Below is a small trained network, with its code and all its weights. Each question gives an input and a class and asks what happens when units are switched off, that is, made to give their printed mean instead of their output.

import numpy as np


def w(rows, s, z=0):
    codes = np.array(rows[::2]) - 128.0
    scale = np.full(codes.shape[1], s)
    scale[-1] = z or s
    return codes * scale


def norm(h):
    return h / np.sqrt((h * h).mean(-1, keepdims=True) + 1e-5)


def f(y):
    return np.maximum(y, 0)


def log_softmax(a):
    a = a - a.max(-1, keepdims=True)
    return a - np.log(np.exp(a).sum(-1, keepdims=True))


def net(x, mask):
    res = np.array(x, float).reshape(1, 2) / 4 @ E
    u = 0
    for l in range(4):
        y = f(norm(res) @ A[l][:, :-1].T + A[l][:, -1])
        res = res + np.where(mask[u : u + 7], y, B[l][:, -1]) @ B[l][:, :-1]
        u += 7
    return log_softmax(norm(res)[-1] @ U[:, :-1].T + U[:, -1])


A, B = {}, {}
E = w([
[154,119,128,253,148,252,42,159,35,16,204],'x0',
[18,166,138,41,129,95,225,176,104,119,217],'x1',
],0.012)
A[0] = w([
[150,48,112,186,134,158,105,65,118,96,98,89],'0.n0',
[89,107,92,129,63,131,108,134,163,148,110,2],'0.n1',
[77,167,141,111,93,222,164,126,117,120,176,173],'0.n2',
[255,61,144,162,116,104,107,66,162,123,64,71],'0.n3',
[182,119,181,58,111,97,199,145,143,164,213,47],'0.n4',
[210,133,130,148,156,151,122,175,87,109,148,125],'0.n5',
[212,62,104,146,175,161,93,72,144,192,51,65],'0.n6',
],0.0098,0.0079)
B[0] = w([
[128,131,165,37,63,157,225,57,128,100,64,220],'0.n0',
[178,26,147,113,137,127,204,12,142,178,114,128],'0.n1',
[83,132,159,145,164,133,112,176,72,130,183,237],'0.n2',
[198,87,145,251,148,182,116,116,203,66,203,254],'0.n3',
[50,122,87,94,99,68,80,121,122,107,95,198],'0.n4',
[156,209,88,162,87,100,131,112,69,179,117,215],'0.n5',
[102,106,203,180,181,140,95,74,166,124,166,245],'0.n6',
],0.012,0.0091)
A[1] = w([
[214,90,144,184,141,176,145,64,223,205,54,3],'1.n0',
[194,80,149,190,185,147,4,82,220,140,58,51],'1.n1',
[200,77,169,156,160,141,129,30,192,140,110,24],'1.n2',
[105,109,101,119,183,78,112,141,93,150,102,13],'1.n3',
[172,118,57,181,163,137,88,116,187,133,111,98],'1.n4',
[208,94,133,86,123,65,125,58,179,201,6,47],'1.n5',
[150,148,128,69,94,57,136,110,153,189,45,154],'1.n6',
],0.012,0.0046)
B[1] = w([
[109,187,193,122,159,115,109,156,200,83,229,238],'1.n0',
[61,190,176,91,179,72,120,234,249,36,208,250],'1.n1',
[145,187,186,134,175,91,97,213,194,82,182,246],'1.n2',
[110,135,159,111,76,101,142,115,152,158,129,153],'1.n3',
[147,89,87,92,73,143,126,173,171,179,58,178],'1.n4',
[147,147,154,227,131,171,70,101,162,228,157,186],'1.n5',
[156,108,129,174,133,192,150,84,126,172,128,205],'1.n6',
],0.016,0.013)
A[2] = w([
[160,103,109,215,150,128,120,99,175,193,23,195],'2.n0',
[163,85,129,201,146,200,109,143,97,106,130,188],'2.n1',
[80,77,123,33,142,133,213,133,82,117,108,67],'2.n2',
[138,85,74,32,97,118,170,95,144,116,91,2],'2.n3',
[81,85,123,46,80,5,159,108,116,74,59,9],'2.n4',
[198,201,122,87,163,65,136,84,191,87,145,45],'2.n5',
[186,157,87,171,136,182,99,115,95,129,97,143],'2.n6',
],0.014,0.0061)
B[2] = w([
[65,195,184,84,52,35,159,121,145,180,160,234],'2.n0',
[121,131,124,71,73,133,172,90,98,177,69,241],'2.n1',
[150,87,142,154,133,105,47,218,171,57,117,193],'2.n2',
[202,149,130,181,138,174,117,179,136,104,119,142],'2.n3',
[142,145,22,138,55,226,92,151,8,91,97,180],'2.n4',
[111,176,189,81,145,88,91,188,131,61,134,254],'2.n5',
[162,117,123,79,96,107,69,121,205,127,101,203],'2.n6',
],0.016,0.0078)
A[3] = w([
[213,17,8,179,248,61,17,92,154,108,172,4],'3.n0',
[100,154,103,61,89,139,82,145,67,111,117,80],'3.n1',
[136,120,72,124,228,170,154,103,130,63,108,37],'3.n2',
[58,102,153,189,222,93,178,132,109,113,210,122],'3.n3',
[105,142,144,151,99,140,129,146,130,133,164,106],'3.n4',
[114,46,166,178,236,81,124,185,202,54,191,85],'3.n5',
[238,104,87,113,114,122,84,68,157,103,39,111],'3.n6',
],0.013,0.012)
B[3] = w([
[42,251,66,213,68,46,56,203,52,219,211,128],'3.n0',
[132,82,77,182,130,143,120,141,143,124,89,195],'3.n1',
[127,165,129,53,85,87,125,96,115,99,129,128],'3.n2',
[199,142,170,100,162,102,152,86,156,106,157,198],'3.n3',
[138,108,106,149,156,111,128,102,148,141,101,168],'3.n4',
[80,230,225,45,140,42,83,138,163,86,171,255],'3.n5',
[184,66,185,57,173,136,92,103,160,103,130,149],'3.n6',
],0.019,0.016)
U = w([
[62,72,10,205,58,161,77,223,40,147,60,146],'0',
[180,123,160,185,215,135,242,83,9,48,213,119],'1',
[134,137,93,144,214,158,149,113,205,106,93,4],'2',
[59,190,157,113,47,36,147,23,190,253,114,185],'3',
[74,219,218,80,182,18,34,212,223,17,215,189],'4',
[105,133,96,159,196,135,128,69,193,82,93,4],'5',
[251,40,175,38,75,184,113,41,129,91,20,117],'6',
],0.015,0.012)

Each question gives the input, the list of numbers given to net, and the class t.
The units are the neurons (one row each of A and B). Each row of codes is followed by its name. A weight is (code - 128) times the scale printed after its matrix; where a second scale follows, it is the last column's (A, B and U).
mask holds one flag per neuron, layer by layer. A switched-off neuron (its flag False) gives its mean, the last column of its row in B, instead of its output. The means were averaged over made-up inputs and are rounded, as every weight is.
A unit's drop is (log p(t) with every unit on - log p(t) with that unit switched off) / (log p(t) with every unit on - log p(t) with every unit switched off).
most important unit: the unit with the biggest drop
top k neurons: the k neurons with the biggest drops, biggest first
top k neurons in layer l: the k neurons of layer l with the biggest drops, biggest first
drop of u: that unit's drop, to one decimal
input [-1,2], class 0: most important unit : 2.n4
input [7,0], class 6: top 2 neurons in layer 1 : 1.n1, 1.n0
input [3,4], class 1: top 4 neurons : 1.n1, 1.n2, 3.n5, 1.n0
input [2,2], class 1: top 4 neurons in layer 1 : 1.n4, 1.n1, 1.n5, 1.n6
input [1,1], class 1: top 3 neurons in layer 2 : 2.n6, 2.n4, 2.n0
input [-4,5], class 0: top 2 neurons : 2.n4, 0.n4
input [6,0], class 6: top 2 neurons : 1.n1, 1.n0
input [7,5], class 0: top 3 neurons : 1.n1, 1.n0, 1.n2
input [-8,8], class 0: top 2 neurons : 2.n4, 1.n0
input [4,4], class 1: top 3 neurons : 0.n2, 1.n1, 1.n4
input [-8,7], class 3: top 3 neurons : 1.n6, 0.n2, 1.n1
input [5,5], class 1: top 2 neurons : 0.n2, 1.n1
input [2,1], class 0: top 2 neurons in layer 0 : 0.n2, 0.n3
input [-3,3], class 0: top neuron : 1.n0
input [3,3], class 1: top 2 neurons in layer 2 : 2.n4, 2.n6
input [4,6], class 1: top 4 neurons : 1.n1, 0.n0, 1.n2, 3.n5
input [-4,6], class 0: top 2 neurons : 2.n4, 0.n4
input [0,7], class 0: top 3 neurons in layer 0 : 0.n3, 0.n4, 0.n6
input [-1,8], class 0: top 2 neurons in layer 1 : 1.n0, 1.n1
input [-2,2], class 0: top neuron : 1.n0
input [7,-3], class 6: top 2 neurons : 0.n5, 1.n1
input [4,1], class 6: top 2 neurons in layer 0 : 0.n4, 0.n5
input [-1,6], class 0: top 2 neurons in layer 1 : 1.n1, 1.n0
input [6,-1], class 6: drop of 1.n1 : 0.6
input [5,-1], class 6: drop of 1.n1 : 0.9
